Below is a small trained network, with its code and all its weights. Each question gives an input and a class and asks what happens when units are switched off, that is, made to give their printed mean instead of their output.

import numpy as np


def w(rows, s, z=0):
    codes = np.array(rows[::2]) - 128.0
    scale = np.full(codes.shape[1], s)
    scale[-1] = z or s
    return codes * scale


def f(y):
    return y / 2 * (1 + np.tanh(0.7978845608 * (y + 0.044715 * y**3)))


def log_softmax(a):
    a = a - a.max(-1, keepdims=True)
    return a - np.log(np.exp(a).sum(-1, keepdims=True))


def net(x, mask):
    res = np.array(x, float).reshape(1, 7) / 4 @ E
    y = f(res @ A[0][:, :-1].T + A[0][:, -1])
    res = res + np.where(mask, y, B[0][:, -1]) @ B[0][:, :-1]
    return log_softmax(res[-1] @ U[:, :-1].T + U[:, -1])


A, B = {}, {}
E = w([
[142,73,63,136,91,196,154,118,160,33],'x0',
[119,171,117,114,105,139,112,173,114,138],'x1',
[125,78,133,86,86,101,143,174,127,146],'x2',
[164,143,171,186,61,3,166,80,89,158],'x3',
[156,151,19,172,130,126,116,146,147,89],'x4',
[95,164,139,157,73,153,168,54,151,192],'x5',
[117,167,73,117,132,67,88,170,184,140],'x6',
],0.011)
A[0] = w([
[129,69,92,130,100,207,173,108,113,101,4],'N1',
[189,2,162,123,117,129,148,167,106,35,191],'N2',
[128,71,110,163,120,134,58,174,90,158,69],'N3',
[97,71,181,114,109,206,152,37,140,135,226],'N4',
[99,110,73,188,120,137,207,60,211,112,225],'N5',
[87,149,249,90,143,54,101,112,58,231,198],'N6',
],0.0089,0.0046)
B[0] = w([
[140,200,100,194,163,130,192,163,82,166,172],'N1',
[129,51,135,122,98,97,74,198,218,162,206],'N2',
[119,155,91,62,185,146,132,118,179,108,136],'N3',
[216,126,251,224,69,151,102,77,82,160,223],'N4',
[136,147,119,140,97,163,93,88,92,156,201],'N5',
[127,111,126,177,97,171,123,106,84,116,254],'N6',
],0.013,0.016)
U = w([
[162,122,160,227,33,89,125,65,2,210,203],'0',
[138,157,129,142,185,133,148,174,13,132,2],'1',
[74,85,130,59,123,66,89,186,177,206,193],'2',
[81,161,99,117,206,198,101,80,54,65,48],'3',
],0.0072,0.0066)

Each question gives the input, the list of numbers given to net, and the class t.
The units are the neurons (one row each of A and B). Each row of codes is followed by its name. A weight is (code - 128) times the scale printed after its matrix; where a second scale follows, it is the last column's (A, B and U).
mask holds one flag per neuron, in row order. A switched-off neuron (its flag False) gives its mean, the last column of its row in B, instead of its output. The means were averaged over made-up inputs and are rounded, as every weight is.
A unit's drop is (log p(t) with every unit on - log p(t) with that unit switched off) / (log p(t) with every unit on - log p(t) with every unit switched off).
The circuit of an input: a set's keep is (log p(t) with only the set's units on - log p(t) with every unit switched off) / (log p(t) with every unit on - log p(t) with every unit switched off). Starting from all 6 units, units are removed one at a time, each time the one whose removal leaves the highest keep (on an exact tie, the one counted first), for as long as the keep stays at least 0.8.
circuit, biggest first: the units of the circuit, biggest drop first
unit that matters most: the unit with the biggest drop
k most important neurons: the k neurons with the biggest drops, biggest first
drop of u: that unit's drop, to one decimal
input [-2,-4,-1,-8,3,-4,3], class 2: unit that matters most : N6
input [8,3,3,6,0,-4,-3], class 2: circuit, biggest first : (N2 N4)
input [5,8,-8,-2,3,-6,-6], class 1: circuit, biggest first : (N1 N4)
input [6,-5,5,2,-6,-3,-1], class 2: 2 most important neurons : (N2 N6)
input [4,-6,-2,-4,8,-3,8], class 3: 3 most important neurons : (N4 N5 N2)
input [-5,2,-2,-4,-2,-1,4], class 3: circuit, biggest first : (N4 N2)
input [7,1,-1,-5,8,-1,0], class 3: 2 most important neurons : (N4 N1)
input [-5,5,-8,-2,0,-4,6], class 1: 3 most important neurons : (N2 N4 N5)
input [-3,8,-8,-6,4,-8,-1], class 3: drop of N4 : 0.1
input [6,-4,3,-6,0,-8,-8], class 2: drop of N2 : 1.8
input [5,6,-7,3,-3,-6,-3], class 2: drop of N3 : 0.0
input [2,-7,-1,-5,1,0,5], class 3: drop of N5 : 0.1
